Here is a tiny trained network, its code and every weight. The questions are about switching its units off for an input and a target symbol, where a switched-off unit gives its printed mean instead of its output.

import numpy as np


def w(rows, s, z=0):
    codes = np.array(rows[::2]) - 128.0
    scale = np.full(codes.shape[1], s)
    scale[-1] = z or s
    return codes * scale


def f(y):
    return y / 2 * (1 + np.tanh(0.7978845608 * (y + 0.044715 * y**3)))


def softmax(a):
    e = np.exp(a - a.max(-1, keepdims=True))
    return e / e.sum(-1, keepdims=True)


def log_softmax(a):
    a = a - a.max(-1, keepdims=True)
    return a - np.log(np.exp(a).sum(-1, keepdims=True))


def net(x, mask):
    ids = ['ΓΔΘΨαβεζηλμξστω'.index(c) for c in x.split()]
    T = len(ids)
    res = E[ids] + P[:T]
    r = res
    for j in range(2):
        rows = slice(3 * j, 3 * j + 3)
        q, k, v = (r @ M[0][rows].T for M in (Q, K, V))
        z = softmax(np.where(np.tri(T) > 0, q @ k.T / 3**0.5, -1e9)) @ v
        o = O[0][rows]
        res = res + np.where(mask[j], z, o[:, -1]) @ o[:, :-1]
    y = f(res @ A[0][:, :-1].T + A[0][:, -1])
    res = res + np.where(mask[2:14], y, B[0][:, -1]) @ B[0][:, :-1]
    return log_softmax(res[-1] @ U[:, :-1].T + U[:, -1])


Q, K, V, O, A, B = {}, {}, {}, {}, {}, {}
E = w([
[175,156,184],'Γ',
[118,104,111],'Δ',
[120,141,100],'Θ',
[122,129,100],'Ψ',
[145,184,164],'α',
[67,171,167],'β',
[113,92,124],'ε',
[92,167,3],'ζ',
[119,144,99],'η',
[130,90,108],'λ',
[115,102,117],'μ',
[122,68,126],'ξ',
[110,101,113],'σ',
[117,136,104],'τ',
[153,243,80],'ω',
],0.023)
P = w([
[148,179,91],'0',
[112,154,84],'1',
[76,150,79],'2',
[64,155,81],'3',
[40,204,81],'4',
[30,207,73],'5',
[22,245,77],'6',
[14,240,61],'7',
[12,250,77],'8',
[24,251,71],'9',
[33,233,38],'10',
],0.0031)
Q[0] = w([
[100,9,153],'H1',
[108,154,48],'H1',
[51,43,173],'H1',
[201,175,142],'H2',
[42,79,138],'H2',
[81,217,27],'H2',
],0.016)
K[0] = w([
[175,119,5],'H1',
[76,166,138],'H1',
[132,136,95],'H1',
[154,57,72],'H2',
[111,165,178],'H2',
[37,187,74],'H2',
],0.018)
V[0] = w([
[162,208,88],'H1',
[120,77,2],'H1',
[122,144,248],'H1',
[21,223,254],'H2',
[205,179,97],'H2',
[52,227,126],'H2',
],0.0091)
O[0] = w([
[95,212,116,149],'H1',
[252,207,209,123],'H1',
[5,26,66,125],'H1',
[39,80,198,254],'H2',
[52,225,2,111],'H2',
[66,189,187,240],'H2',
],0.0069,0.014)
A[0] = w([
[88,90,243,86],'N1',
[26,144,53,48],'N2',
[84,83,157,128],'N3',
[76,164,14,132],'N4',
[194,90,21,163],'N5',
[161,95,68,192],'N6',
[160,82,71,182],'N7',
[188,242,172,178],'N8',
[144,28,79,191],'N9',
[174,2,171,144],'N10',
[83,32,93,247],'N11',
[32,68,85,94],'N12',
],0.0079,0.011)
B[0] = w([
[155,31,76,248],'N1',
[179,39,128,198],'N2',
[117,89,140,203],'N3',
[81,124,134,166],'N4',
[190,58,105,141],'N5',
[236,184,78,137],'N6',
[222,144,147,134],'N7',
[104,28,81,191],'N8',
[122,168,249,138],'N9',
[75,110,181,143],'N10',
[134,255,213,235],'N11',
[215,113,130,220],'N12',
],0.0075,0.017)
U = w([
[108,91,41,43],'Γ',
[184,107,37,168],'Δ',
[178,121,119,66],'Θ',
[137,139,88,117],'Ψ',
[248,54,106,42],'α',
[189,175,163,73],'β',
[199,87,104,99],'ε',
[14,176,71,127],'ζ',
[147,131,76,147],'η',
[245,137,190,2],'λ',
[184,113,120,67],'μ',
[140,243,181,172],'ξ',
[98,116,192,166],'σ',
[100,255,170,175],'τ',
[152,103,83,80],'ω',
],0.0081,0.0072)

Each question gives the input, a string of symbols that net reads in full, and the target symbol t.
The units are the heads (3 rows each of Q, K, V and O) and the neurons (one row each of A and B). Each row of codes is followed by its name. A weight is (code - 128) times the scale printed after its matrix; where a second scale follows, it is the last column's (O, A, B and U).
mask holds one flag per unit, heads first, then neurons. A switched-off unit (its flag False) gives its mean, the last column of its rows in O or B, instead of its output. The means were averaged over made-up inputs and are rounded, as every weight is.
A unit's drop is (log p(t) with every unit on - log p(t) with that unit switched off) / (log p(t) with every unit on - log p(t) with every unit switched off).
The circuit of an input: a set's keep is (log p(t) with only the set's units on - log p(t) with every unit switched off) / (log p(t) with every unit on - log p(t) with every unit switched off). Starting from the 12 units with the biggest drops (on a tie, the unit counted first), units are removed one at a time, each time the one whose removal leaves the highest keep (on an exact tie, the one counted first), for as long as the keep stays at least 0.8.
circuit, biggest first: the units of the circuit, biggest drop first
most important unit: the unit with the biggest drop
top k neurons: the k neurons with the biggest drops, biggest first
heads that matter: for each layer, one digit per head in row order, 1 if its drop is at least 0.15 and else 0, layers parted by /
drop of u: that unit's drop, to one decimal
input σ λ β μ Ψ β μ ω ω η, target ζ: heads that matter : 01
input Δ α Δ, target τ: most important unit : N1
input η α Ψ, target τ: top 2 neurons : (N1 N8)
input λ τ ξ ξ, target λ: circuit, biggest first : (H2 N1 H1)
input β ξ β ε β Θ ξ Ψ α, target τ: circuit, biggest first : (N2 N12)
input Γ ε ω λ Θ, target ζ: circuit, biggest first : (H2 N4)
input ξ α τ ω ξ λ ξ, target ζ: top 2 neurons : (N11 N12)
input ξ Δ ζ τ λ, target α: circuit, biggest first : (N8 H1)
input η α η, target τ: circuit, biggest first : (N1 N8 N11 H1)
input β ζ σ β β Δ Θ Θ ξ, target α: circuit, biggest first : (H1 N8)
input Ψ β Ψ τ Θ ω ω λ, target ζ: top 2 neurons : (N11 N12)
input α τ ε, target τ: top 2 neurons : (N1 N2)
input ξ ε ω η τ, target ζ: top 2 neurons : (N11 N12)
input Ψ α ω Ψ, target ζ: most important unit : H2
input β ξ ξ ξ σ ξ β Δ Γ, target ξ: top 2 neurons : (N1 N2)
input β τ τ ξ β β ξ μ Γ, target ξ: top 4 neurons : (N1 N2 N8 N9)
input α Δ τ, target τ: top 2 neurons : (N1 N8)
input β ε β τ β τ β β β ζ, target Δ: drop of N12 : 0.2
input ω μ ε, target ζ: drop of N1 : 0.1
input μ σ ω ξ, target ζ: drop of N11 : 0.3
input ε μ λ ξ, target λ: most important unit : H2
